Below is a small trained network, with its code and all its weights. Each question gives an input and a class and asks what happens when units are switched off, that is, made to give their printed mean instead of their output.

import numpy as np


def w(rows, s, z=0):
    codes = np.array(rows[::2]) - 128.0
    scale = np.full(codes.shape[1], s)
    scale[-1] = z or s
    return codes * scale


def f(y):
    return y / 2 * (1 + np.tanh(0.7978845608 * (y + 0.044715 * y**3)))


def log_softmax(a):
    a = a - a.max(-1, keepdims=True)
    return a - np.log(np.exp(a).sum(-1, keepdims=True))


def net(x, mask):
    res = np.array(x, float).reshape(1, 4) / 4 @ E
    y = f(res @ A[0][:, :-1].T + A[0][:, -1])
    res = res + np.where(mask, y, B[0][:, -1]) @ B[0][:, :-1]
    return log_softmax(res[-1] @ U[:, :-1].T + U[:, -1])


A, B = {}, {}
E = w([
[116,59,177,129,155,149,255,183,159,9],'x0',
[130,162,240,55,224,32,99,78,169,136],'x1',
[73,101,40,196,248,12,186,140,135,222],'x2',
[236,55,176,232,169,163,127,23,144,162],'x3',
],0.0086)
A[0] = w([
[189,78,177,181,150,177,171,73,158,141,187],'neuron 0',
[201,90,156,165,146,138,156,82,148,126,69],'neuron 1',
[129,208,87,112,119,133,39,101,63,186,38],'neuron 2',
[146,132,181,67,76,204,140,126,163,67,80],'neuron 3',
[118,122,185,77,196,79,118,117,185,108,137],'neuron 4',
[125,98,64,197,63,160,146,195,75,108,68],'neuron 5',
[45,178,152,69,102,99,169,191,122,90,137],'neuron 6',
[125,182,190,123,154,80,65,115,127,155,98],'neuron 7',
[92,153,109,75,132,98,124,228,146,86,78],'neuron 8',
[69,159,95,77,112,128,111,178,125,100,180],'neuron 9',
[155,149,165,100,58,180,57,121,126,125,128],'neuron 10',
[87,116,77,182,179,60,197,156,172,153,80],'neuron 11',
[138,168,166,70,161,70,127,90,189,95,56],'neuron 12',
[170,156,183,69,125,200,99,129,139,31,37],'neuron 13',
[74,80,192,149,140,136,253,172,220,23,4],'neuron 14',
[137,110,23,184,118,176,111,155,87,132,150],'neuron 15',
],0.0076,0.0031)
B[0] = w([
[121,88,115,96,116,165,95,105,118,177,228],'neuron 0',
[126,100,123,95,135,188,163,110,98,178,189],'neuron 1',
[116,159,150,143,125,125,65,106,180,174,233],'neuron 2',
[133,137,99,175,170,116,110,157,95,122,214],'neuron 3',
[192,116,160,125,127,124,118,168,116,96,213],'neuron 4',
[175,98,204,127,111,114,159,173,122,99,215],'neuron 5',
[152,78,128,124,128,166,126,86,110,172,236],'neuron 6',
[178,163,160,134,112,115,102,144,144,113,204],'neuron 7',
[123,110,116,106,115,186,128,126,91,192,212],'neuron 8',
[139,90,124,107,118,178,101,134,138,157,215],'neuron 9',
[126,170,93,187,181,112,96,132,99,103,219],'neuron 10',
[150,142,66,168,233,126,135,139,76,105,219],'neuron 11',
[172,112,211,112,109,144,158,155,99,103,197],'neuron 12',
[128,160,81,151,194,99,149,132,73,147,213],'neuron 13',
[78,188,133,189,86,103,33,99,250,141,255],'neuron 14',
[174,123,188,140,114,93,114,199,162,96,214],'neuron 15',
],0.011,0.0096)
U = w([
[125,171,26,190,220,87,131,157,45,104,112],'0',
[87,182,138,178,96,98,69,104,255,162,155],'1',
[208,106,236,124,110,111,153,200,116,69,105],'2',
[125,54,105,88,123,239,134,92,83,212,105],'3',
[134,122,80,116,115,107,120,102,135,77,254],'4',
[95,154,115,119,124,121,191,109,121,88,94],'5',
[58,124,148,80,100,94,206,132,91,104,94],'6',
],0.0084,0.0089)

Each question gives the input, the list of numbers given to net, and the class t.
The units are the neurons (one row each of A and B). Each row of codes is followed by its name. A weight is (code - 128) times the scale printed after its matrix; where a second scale follows, it is the last column's (A, B and U).
mask holds one flag per neuron, in row order. A switched-off neuron (its flag False) gives its mean, the last column of its row in B, instead of its output. The means were averaged over made-up inputs and are rounded, as every weight is.
A unit's drop is (log p(t) with every unit on - log p(t) with that unit switched off) / (log p(t) with every unit on - log p(t) with every unit switched off).
The circuit of an input: a set's keep is (log p(t) with only the set's units on - log p(t) with every unit switched off) / (log p(t) with every unit on - log p(t) with every unit switched off). Starting from the 12 units with the biggest drops (on a tie, the unit counted first), units are removed one at a time, each time the one whose removal leaves the highest keep (on an exact tie, the one counted first), for as long as the keep stays at least 0.8.
circuit, biggest first: the units of the circuit, biggest drop first
unit that matters most: the unit with the biggest drop
k most important neurons: the k neurons with the biggest drops, biggest first
drop when u is switched off: that unit's drop, to one decimal
input [-7,-1,-7,-5], class 0: circuit, biggest first : (neuron 10)
input [-8,-4,-8,8], class 0: 2 most important neurons : (neuron 10; neuron 14)
input [2,-3,-3,-4], class 3: 4 most important neurons : (neuron 6; neuron 11; neuron 9; neuron 8)
input [3,3,3,-4], class 3: circuit, biggest first : (neuron 6; neuron 8)
input [7,0,-5,-8], class 3: 3 most important neurons : (neuron 6; neuron 8; neuron 9)
input [-1,-1,-8,7], class 0: 2 most important neurons : (neuron 10; neuron 13)
input [4,2,-4,3], class 0: circuit, biggest first : (neuron 13; neuron 3)
input [-1,2,-6,-7], class 3: 4 most important neurons : (neuron 6; neuron 9; neuron 8; neuron 11)
input [6,5,-5,2], class 1: 3 most important neurons : (neuron 14; neuron 11; neuron 5)
input [-6,-5,-7,0], class 0: 2 most important neurons : (neuron 10; neuron 14)
input [-5,4,-1,8], class 3: 3 most important neurons : (neuron 14; neuron 1; neuron 0)
input [1,-6,0,5], class 2: 2 most important neurons : (neuron 15; neuron 5)
input [3,4,-5,4], class 0: circuit, biggest first : (neuron 13; neuron 3)
input [5,-2,-2,3], class 1: unit that matters most : neuron 14
input [1,3,5,7], class 3: 2 most important neurons : (neuron 0; neuron 1)
input [-2,3,2,-3], class 4: 2 most important neurons : (neuron 14; neuron 5)
input [7,-8,5,-7], class 2: 4 most important neurons : (neuron 5; neuron 15; neuron 2; neuron 11)
input [2,0,-2,0], class 4: 3 most important neurons : (neuron 11; neuron 2; neuron 14)
input [-4,-8,1,-4], class 2: drop when neuron 5 is switched off : 0.2
input [-2,-7,6,4], class 2: circuit, biggest first : (neuron 15)
input [-5,8,7,7], class 2: drop when neuron 10 is switched off : 0.1
input [8,-4,-3,0], class 1: drop when neuron 14 is switched off : 1.2
